Each row is followed by its group and then its class within the group.
[-33.5   9.4 -10.5  32.0   5.5 -18.5 -14.6  -7.0   3.2   0.9  -8.6  19.5
  -0.4  19.4 -26.3  11.9  -2.5   0.9   3.8   8.9  -6.8   4.6  38.4  -0.8
 -14.5  -3.0   4.1   3.0 -13.0   1.6   9.5 -33.5  -4.5   2.4 -12.6  43.8
   4.6 -16.3  -4.4  -4.4  23.7 -24.2  -7.8 -44.0 -54.6 -10.9  23.8  52.1
 -20.9  38.9   9.3 -27.3  19.4   2.9  10.9 -20.0  -1.5  69.5  24.0  10.3
   5.6  16.6 -30.5 -10.6  -9.4   9.2 -10.2 -16.0   1.7  16.8   3.4  -1.3
  -8.6   5.1 -31.3  -4.9]	T <85>
[-29.0   3.4  -9.4  35.1   9.1 -26.6 -13.0   0.1   2.4   6.3  -5.6  12.3
  -1.4   8.8 -33.0  32.8 -13.2  -4.4  -8.3 -19.8 -14.0   6.7  24.9  19.5
 -19.9   2.3  -4.5   9.7 -13.7   3.7 -10.0 -37.5  17.1   2.8   1.9  39.2
   0.6 -23.2  -2.0   5.2  34.0 -29.8  -1.0 -29.9 -35.9  -7.6  11.3  74.7
 -21.1  46.2 -14.5 -12.4  24.4  -8.8   3.0 -22.3  -0.5 -14.1  14.7  20.9
  -2.7  24.9 -29.2   2.2 -16.2   5.0  -6.7 -45.2   0.4  66.5  -0.9  -8.0
   4.4   1.2 -36.4 -44.6]	T <85>
[ 11.1   3.9  -4.3  42.5  19.5 -26.6 -14.7  18.7   9.7   4.9 -14.0  -8.3
  -7.9   9.5  33.8  34.7 -22.5 -79.4 -11.5  19.7 -25.1   4.8 -27.9  -1.8
   3.4  -6.1  15.6  13.7  -8.4   5.5   5.2 -10.8   8.1   4.8   6.5   8.5
  -1.4 -18.3  14.2   1.7  35.9 -18.1  -0.6 -45.0 -19.7 -12.6   2.4  47.6
   0.6  41.1 -20.1  -9.7  22.2 -31.1  -8.3 -24.8  -7.5  -4.8 -18.2  -0.4
  11.7   9.7  44.5   2.2  -3.7   7.1   8.2   5.8   8.1 -14.7  -1.8  -4.3
  17.0   1.9 -37.3 -41.1]	Z <63>
[-38.8  14.9  -9.1  27.4  11.1 -27.3 -22.4  -7.1  -9.4  -5.0 -15.1   1.0
  -5.0  11.1 -30.4  23.0 -12.2 -20.4   9.4  34.6 -16.9  -7.6  35.8  -4.0
 -17.4   0.0  19.5   9.4 -18.2   8.6  14.7 -28.6  -4.6   4.4   0.9  39.9
   3.8  -8.3  -5.6 -14.4  38.5 -32.4  -2.1 -36.7 -38.1  -9.8  24.9  18.8
  -1.8  45.8  17.6 -26.7  18.1 -15.7   8.8 -17.5  -1.3 -16.0  21.4  21.3
   1.1  12.9 -11.8 -13.7 -14.3   3.4  -0.6  12.7   9.1   0.2   8.2  -7.2
  16.8  10.1 -11.8  -3.8]	C <86>
[  1.9  -1.4  11.5   2.9  19.3  -3.9   7.0  17.8  -0.5  -3.0  10.2 -14.5
  -9.6  10.4  32.5  26.0 -13.8 -54.6  -5.8  -3.5  -9.9  -1.4 -37.7  -6.5
   2.2  -1.5  -1.3   1.7  -7.2 -25.1  12.7  -2.5  -5.7  29.4   2.7  18.7
   8.0  -4.9  10.5  -3.0   4.2  -0.6  -1.3 -23.9  -0.1  -1.2  -1.6  30.2
   4.1  15.4 -30.8  20.7  -0.7 -12.3 -20.7  -2.5  -8.7   9.4 -21.8   0.6
   8.2  -2.2  71.1   1.6  -1.8  -5.2   4.3  20.1   2.4 -11.7 -10.0  -2.0
   3.5  10.0 -19.3 -17.2]	Z <63>
[-14.2 -41.8   5.1  26.9   0.5 -28.7 -26.4   2.7  -2.6  10.1  -5.0  31.2
   6.8  18.1  -2.7  16.3 -39.0 -20.7   1.8  -9.1 -10.8   5.1 -13.8  10.3
  -6.4 -11.3   8.0  21.0  -8.7 -20.8 -17.5 -18.8  -1.9 -15.1 -16.4  42.8
   1.9 -22.0  -5.6  -5.8  36.8 -10.7  -3.3 -82.4 -13.1 -12.7   9.4  39.0
  -5.3  18.9  17.7 -13.5  18.3 -13.6   0.8 -19.6  11.0 -15.6 -27.8   7.9
   7.9  21.4   2.2  16.6 -12.0  12.6 -12.0 -42.7  -7.0  16.6 -12.1   4.1
 -11.1  -1.0 -32.3 -17.1]	S <58>
[-44.0  17.9  -8.0  20.4   4.7  -3.7   0.1   7.1  -0.3  -3.2  -9.1  14.5
  -4.1   5.1 -53.7  14.3  26.2  17.1   2.7  -2.8  -6.0  -9.1  36.0  -6.2
 -13.3  -8.3 -12.9   8.3  -7.2  10.0  15.2 -16.6   5.5   2.0  -8.9  31.8
   7.8 -16.6  -5.6   3.2 -16.1 -27.2  -6.6   4.5 -48.5  -5.2  15.2  37.5
 -14.3  45.9  18.6 -28.2   1.7  -2.9   6.2 -14.0  13.0   3.7  39.4  15.6
   1.1  21.9 -47.1  -9.8 -12.6   8.1  -7.8   3.3   2.5  12.9   2.7   3.1
  19.5   0.7 -13.8  11.8]	T <67>
[-38.7  -1.6 -15.0  52.6   7.0 -27.8 -31.6  -3.3  -3.2  -0.8 -21.9  20.9
   3.4  26.1 -38.2  20.5   7.1 -25.0   8.9  30.5 -17.1  -3.8  38.1   1.6
 -16.4  -5.8 -18.9   8.8  23.4  20.2  14.2 -32.0   9.1 -10.9   0.6  44.0
   0.1 -25.4  -6.8 -13.8  20.2 -37.0  -2.1 -39.7 -67.4  -3.5  25.3  56.6
 -20.0  60.4  23.0 -35.2  29.6 -18.2  10.8 -30.0  11.6 -20.2  31.5  14.9
  11.6  25.5 -36.4  -6.1  -9.4  12.5  -7.1 -18.2  -6.5   4.6  10.0  -4.0
  20.9   4.3 -48.6  -3.9]	T <67>
[-44.3  -1.1  -3.0  13.1   6.4 -23.3  -8.2  -0.1  -8.8  -3.8  -4.0   0.7
  -3.5  11.3 -43.3   4.7  12.6 -10.1  -1.9  -5.2  -2.1  -0.8  19.9  -8.4
 -11.1  -4.7  -0.8   2.3  -9.8 -22.1  -7.0 -18.9   4.8  -0.7  -7.1  32.8
  -6.6 -12.0  -7.2  -4.7   1.2 -26.7  -7.2  -8.6 -31.2   2.1  10.5  42.6
  -5.1  32.2  -0.6 -12.1   5.5  -2.8   0.0 -15.0  -0.1   4.6  15.6   8.7
   3.5  20.3  -9.0  -1.8  -6.6   3.8  -7.0   1.4   2.0   3.4   1.1  -2.5
  16.6   5.5 -18.2  -3.3]	C <69>
[ -8.3 -39.2   7.8  22.7   0.3 -25.8 -18.3   0.6   9.8  18.0   9.9  22.0
   7.8  11.5 -15.7  11.4 -18.4 -20.8  -5.8 -16.0 -11.7   7.1 -32.9  13.3
  -3.4 -20.7  -3.7  17.3  -9.1 -12.5 -27.9 -17.3   9.4 -19.5   3.2  33.5
  -0.7 -27.4   1.8   0.2  13.3 -14.6  -9.9 -48.4 -14.5  -8.2  -8.2  41.5
 -12.2  23.4  -8.1  -3.7  18.5 -16.4 -12.2 -13.5  20.1 -11.9 -36.1   7.0
   8.1  19.0   5.0  35.1 -11.9  26.3 -19.6 -40.3  -3.9  30.8 -18.6   2.6
  12.1  -5.5 -41.7 -12.1]	S <65>
